Below is a small trained network, with its code and all its weights. Each question gives an input and a target symbol and asks what happens when units are switched off, that is, made to give their printed mean instead of their output.

import numpy as np


def w(rows, s, z=0):
    codes = np.array(rows[::2]) - 128.0
    scale = np.full(codes.shape[1], s)
    scale[-1] = z or s
    return codes * scale


def norm(h):
    return h / np.sqrt((h * h).mean(-1, keepdims=True) + 1e-5)


def softmax(a):
    e = np.exp(a - a.max(-1, keepdims=True))
    return e / e.sum(-1, keepdims=True)


def log_softmax(a):
    a = a - a.max(-1, keepdims=True)
    return a - np.log(np.exp(a).sum(-1, keepdims=True))


def net(x, mask):
    ids = ['βδεξσψ'.index(c) for c in x.split()]
    T = len(ids)
    res = E[ids] + P[:T]
    u = 0
    for l in range(2):
        r = norm(res)
        for j in range(3):
            rows = slice(2 * j, 2 * j + 2)
            q, k, v = (r @ M[l][rows].T for M in (Q, K, V))
            z = softmax(np.where(np.tri(T) > 0, q @ k.T / 2**0.5, -1e9)) @ v
            o = O[l][rows]
            res = res + np.where(mask[u + j], z, o[:, -1]) @ o[:, :-1]
        u += 3
    return log_softmax(norm(res)[-1] @ U[:, :-1].T + U[:, -1])


Q, K, V, O = {}, {}, {}, {}
E = w([
[30,117,135,137],'β',
[101,139,188,97],'δ',
[106,92,166,248],'ε',
[85,88,216,157],'ξ',
[163,93,168,237],'σ',
[65,63,121,2],'ψ',
],0.0077)
P = w([
[148,167,104,18],'0',
[27,121,204,52],'1',
[142,112,254,111],'2',
[77,73,212,98],'3',
[206,126,197,47],'4',
[84,94,188,92],'5',
[136,109,145,95],'6',
[150,106,114,61],'7',
[173,131,97,76],'8',
[117,112,68,113],'9',
[139,171,44,84],'10',
[41,165,122,36],'11',
],0.0063)
Q[0] = w([
[50,37,157,190],'L0H1',
[197,180,187,175],'L0H1',
[99,87,49,168],'L0H2',
[98,81,89,131],'L0H2',
[254,26,109,123],'L0H3',
[56,154,122,107],'L0H3',
],0.0089)
K[0] = w([
[157,181,103,133],'L0H1',
[146,112,192,94],'L0H1',
[105,165,252,87],'L0H2',
[126,180,198,94],'L0H2',
[135,87,110,88],'L0H3',
[151,252,110,69],'L0H3',
],0.011)
V[0] = w([
[139,217,108,87],'L0H1',
[200,170,192,151],'L0H1',
[2,73,70,154],'L0H2',
[196,116,49,133],'L0H2',
[184,18,97,160],'L0H3',
[34,110,150,201],'L0H3',
],0.0098)
O[0] = w([
[86,31,147,200,84],'L0H1',
[2,140,139,82,130],'L0H1',
[175,183,61,160,154],'L0H2',
[82,90,48,184,2],'L0H2',
[13,138,132,48,88],'L0H3',
[170,227,106,129,189],'L0H3',
],0.0065,0.0083)
Q[1] = w([
[187,46,103,129],'L1H1',
[69,57,137,125],'L1H1',
[103,113,83,163],'L1H2',
[101,2,56,183],'L1H2',
[211,133,97,85],'L1H3',
[113,57,150,134],'L1H3',
],0.011)
K[1] = w([
[157,159,34,96],'L1H1',
[162,177,124,81],'L1H1',
[167,144,197,254],'L1H2',
[117,221,61,131],'L1H2',
[147,117,44,103],'L1H3',
[121,195,107,127],'L1H3',
],0.0094)
V[1] = w([
[107,113,69,112],'L1H1',
[2,120,181,209],'L1H1',
[54,108,209,114],'L1H2',
[109,121,168,167],'L1H2',
[82,69,71,52],'L1H3',
[136,194,125,102],'L1H3',
],0.01)
O[1] = w([
[24,106,124,182,3],'L1H1',
[39,60,84,73,58],'L1H1',
[106,74,118,2,199],'L1H2',
[242,153,94,84,125],'L1H2',
[105,159,206,133,26],'L1H3',
[136,180,72,105,188],'L1H3',
],0.0079,0.006)
U = w([
[153,90,37,201,150],'β',
[185,2,71,105,54],'δ',
[65,239,57,97,144],'ε',
[140,128,104,107,129],'ξ',
[13,148,120,89,88],'σ',
[78,146,234,163,254],'ψ',
],0.0074,0.0036)

Each question gives the input, a string of symbols that net reads in full, and the target symbol t.
The units are the heads (2 rows each of Q, K, V and O). Each row of codes is followed by its name. A weight is (code - 128) times the scale printed after its matrix; where a second scale follows, it is the last column's (O and U).
mask holds one flag per head, layer by layer. A switched-off head (its flag False) gives its mean, the last column of its rows in O, instead of its output. The means were averaged over made-up inputs and are rounded, as every weight is.
A unit's drop is (log p(t) with every unit on - log p(t) with that unit switched off) / (log p(t) with every unit on - log p(t) with every unit switched off).
The circuit of an input: a set's keep is (log p(t) with only the set's units on - log p(t) with every unit switched off) / (log p(t) with every unit on - log p(t) with every unit switched off). Starting from all 6 units, units are removed one at a time, each time the one whose removal leaves the highest keep (on an exact tie, the one counted first), for as long as the keep stays at least 0.8.
circuit, biggest first: the units of the circuit, biggest drop first
unit that matters most: the unit with the biggest drop
which heads matter: for each layer, one digit per head in row order, 1 if its drop is at least 0.15 and else 0, layers parted by /
drop of u: that unit's drop, to one decimal
input σ σ ε ε ψ σ ε ξ, target σ: circuit, biggest first	[L1H1 L0H1 L0H3]
input σ σ δ, target σ: circuit, biggest first	[L1H1 L0H1 L0H2]
input δ ξ ε σ ψ ε, target δ: which heads matter	100 / 101
input δ δ σ β δ δ, target δ: unit that matters most	L0H3
input ψ δ ψ ε ψ β ψ, target ψ: which heads matter	011 / 111
input ε ε σ, target ε: which heads matter	101 / 001
input δ ε ξ, target δ: circuit, biggest first	[L0H1 L1H1 L1H3]
input ε ε ε ψ ψ ε ε ε σ σ, target ε: circuit, biggest first	[L0H3 L0H1]
input σ σ ε, target σ: circuit, biggest first	[L1H1 L0H1]
input δ ε ξ β, target δ: circuit, biggest first	[L0H3 L0H1 L1H1]
input σ δ δ, target σ: circuit, biggest first	[L1H1 L0H2]
input ψ ε σ ε ξ β ε σ ψ ψ ε, target ψ: which heads matter	111 / 011
input σ ψ β, target σ: which heads matter	000 / 100
input β β ψ β ξ ψ ε δ β β, target β: unit that matters most	L0H1
input ε ξ ε ξ, target ε: which heads matter	101 / 001
input ψ ξ σ β δ σ ξ δ ψ δ, target ψ: which heads matter	111 / 011
input σ ξ β, target σ: drop of L1H1	0.2
input δ ξ ξ, target δ: drop of L0H1	0.4
input δ ξ ξ ε, target δ: drop of L0H3	0.1
input σ σ ξ ε, target σ: drop of L0H2	0.0
